Here is a tiny trained network, its code and every weight. The questions are about switching its units off for an input and a class, where a switched-off unit gives its printed mean instead of its output.

import numpy as np


def w(rows, s, z=0):
    codes = np.array(rows[::2]) - 128.0
    scale = np.full(codes.shape[1], s)
    scale[-1] = z or s
    return codes * scale


def norm(h):
    return h / np.sqrt((h * h).mean(-1, keepdims=True) + 1e-5)


def f(y):
    return y / 2 * (1 + np.tanh(0.7978845608 * (y + 0.044715 * y**3)))


def log_softmax(a):
    a = a - a.max(-1, keepdims=True)
    return a - np.log(np.exp(a).sum(-1, keepdims=True))


def net(x, mask):
    res = np.array(x, float).reshape(1, 4) / 4 @ E
    u = 0
    for l in range(3):
        y = f(norm(res) @ A[l][:, :-1].T + A[l][:, -1])
        res = res + np.where(mask[u : u + 9], y, B[l][:, -1]) @ B[l][:, :-1]
        u += 9
    return log_softmax(norm(res)[-1] @ U[:, :-1].T + U[:, -1])


A, B = {}, {}
E = w([
[209,123,89,155,99,112],'x0',
[113,52,73,158,159,161],'x1',
[161,70,203,107,154,89],'x2',
[156,92,98,3,93,171],'x3',
],0.0041)
A[0] = w([
[246,111,77,109,103,130,14],'L0N0',
[27,111,157,55,146,166,62],'L0N1',
[91,4,66,118,132,176,27],'L0N2',
[100,129,133,102,146,131,4],'L0N3',
[154,223,179,39,77,123,60],'L0N4',
[88,192,27,85,88,175,15],'L0N5',
[173,21,209,71,129,100,67],'L0N6',
[141,101,105,19,113,160,28],'L0N7',
[126,121,125,113,124,134,81],'L0N8',
],0.012,0.0018)
B[0] = w([
[160,179,102,136,26,66,231],'L0N0',
[171,189,104,162,17,62,209],'L0N1',
[202,78,115,137,218,73,227],'L0N2',
[175,139,97,88,86,127,128],'L0N3',
[195,65,107,142,215,80,244],'L0N4',
[91,225,120,97,155,210,229],'L0N5',
[101,231,105,99,154,214,255],'L0N6',
[6,39,181,128,123,121,250],'L0N7',
[164,104,97,55,106,150,129],'L0N8',
],0.018,0.0073)
A[1] = w([
[116,95,74,149,119,156,113],'L1N0',
[81,106,180,188,116,137,142],'L1N1',
[145,152,157,169,132,145,151],'L1N2',
[155,114,117,109,135,141,124],'L1N3',
[151,125,109,146,68,129,17],'L1N4',
[52,49,145,108,76,158,52],'L1N5',
[72,82,208,214,100,149,135],'L1N6',
[172,138,143,148,23,124,2],'L1N7',
[138,177,138,99,152,251,55],'L1N8',
],0.012,0.0018)
B[1] = w([
[141,163,178,87,139,87,114],'L1N0',
[94,96,115,59,127,94,156],'L1N1',
[113,122,46,2,115,78,163],'L1N2',
[120,113,148,210,133,148,127],'L1N3',
[125,145,156,124,112,106,143],'L1N4',
[60,78,162,127,133,117,156],'L1N5',
[56,57,156,127,116,160,170],'L1N6',
[99,150,171,175,94,57,188],'L1N7',
[73,209,152,157,142,214,254],'L1N8',
],0.014,0.0048)
A[2] = w([
[172,83,115,141,179,115,19],'L2N0',
[61,104,119,117,110,102,133],'L2N1',
[67,38,176,88,81,147,90],'L2N2',
[197,64,119,137,184,122,73],'L2N3',
[175,167,111,138,41,81,91],'L2N4',
[165,138,155,166,6,100,77],'L2N5',
[212,71,144,154,199,124,3],'L2N6',
[148,99,108,135,148,142,133],'L2N7',
[91,67,121,78,90,138,53],'L2N8',
],0.014,0.0018)
B[2] = w([
[172,117,128,137,183,89,186],'L2N0',
[206,84,113,145,100,203,232],'L2N1',
[117,13,88,76,69,194,236],'L2N2',
[211,125,156,132,230,96,207],'L2N3',
[59,70,235,162,91,94,254],'L2N4',
[139,155,146,160,6,47,230],'L2N5',
[231,76,88,106,226,76,214],'L2N6',
[151,139,182,31,115,95,138],'L2N7',
[109,65,107,132,106,172,193],'L2N8',
],0.016,0.0057)
U = w([
[82,245,109,119,167,205,253],'0',
[230,90,126,122,228,70,43],'1',
[121,14,96,95,82,196,77],'2',
[121,148,183,170,37,50,95],'3',
],0.012,0.00043)

Each question gives the input, the list of numbers given to net, and the class t.
The units are the neurons (one row each of A and B). Each row of codes is followed by its name. A weight is (code - 128) times the scale printed after its matrix; where a second scale follows, it is the last column's (A, B and U).
mask holds one flag per neuron, layer by layer. A switched-off neuron (its flag False) gives its mean, the last column of its row in B, instead of its output. The means were averaged over made-up inputs and are rounded, as every weight is.
A unit's drop is (log p(t) with every unit on - log p(t) with that unit switched off) / (log p(t) with every unit on - log p(t) with every unit switched off).
The circuit of an input: a set's keep is (log p(t) with only the set's units on - log p(t) with every unit switched off) / (log p(t) with every unit on - log p(t) with every unit switched off). Starting from the 12 units with the biggest drops (on a tie, the unit counted first), units are removed one at a time, each time the one whose removal leaves the highest keep (on an exact tie, the one counted first), for as long as the keep stays at least 0.8.
units of the circuit, in order: the units of the circuit, biggest drop first
k most important neurons: the k neurons with the biggest drops, biggest first
k most important neurons of layer l: the k neurons of layer l with the biggest drops, biggest first
input [-4,-7,-6,-2], class 1: most important neuron of layer 0 : L0N4
input [-6,5,4,-6], class 2: 4 most important neurons : L0N6, L0N5, L0N2, L0N4
input [-6,-3,0,-6], class 2: 3 most important neurons of layer 0 : L0N6, L0N4, L0N5
input [-3,5,-7,6], class 0: 2 most important neurons of layer 0 : L0N5, L0N4
input [2,-3,1,-8], class 2: 4 most important neurons : L0N6, L0N4, L0N0, L0N2
input [1,6,-8,-6], class 0: units of the circuit, in order : L0N7, L0N4
input [-3,5,-4,-6], class 2: 4 most important neurons : L0N6, L0N5, L0N4, L0N2
input [-7,8,-7,6], class 1: 4 most important neurons : L0N2, L0N6, L0N0, L1N8
input [1,6,-6,-8], class 2: 2 most important neurons : L0N6, L0N4
input [-5,2,-4,1], class 3: 2 most important neurons of layer 0 : L0N1, L0N6
input [6,2,-5,-2], class 3: 3 most important neurons : L0N0, L0N6, L0N7
input [2,1,0,-7], class 2: 4 most important neurons of layer 0 : L0N6, L0N2, L0N4, L0N0
input [7,3,4,4], class 3: 2 most important neurons : L0N0, L0N5
input [-4,-2,-4,0], class 0: units of the circuit, in order : L0N5
input [-1,-4,0,4], class 1: 2 most important neurons : L0N4, L2N3
input [7,7,-1,6], class 1: 2 most important neurons : L0N2, L0N1
input [-8,2,-6,5], class 3: 2 most important neurons : L0N1, L0N6
input [7,8,3,5], class 1: 2 most important neurons of layer 0 : L0N2, L0N1
input [-8,8,-4,0], class 1: 2 most important neurons : L0N2, L0N0
input [-5,4,2,-1], class 3: 2 most important neurons : L0N1, L0N4
input [-1,7,-3,-8], class 2: most important neuron of layer 2 : L2N2
input [-5,5,5,-8], class 2: 4 most important neurons of layer 0 : L0N6, L0N4, L0N2, L0N5
input [-2,8,-6,4], class 1: 2 most important neurons : L0N2, L0N6
input [8,5,8,-2], class 0: 2 most important neurons of layer 0 : L0N6, L0N1
input [-8,0,3,7], class 3: 2 most important neurons : L0N1, L0N3
input [-5,-7,2,2], class 1: 2 most important neurons of layer 0 : L0N4, L0N0
input [-6,-4,7,5], class 0: units of the circuit, in order : L0N6
input [-8,5,-8,5], class 0: 2 most important neurons of layer 0 : L0N5, L0N0
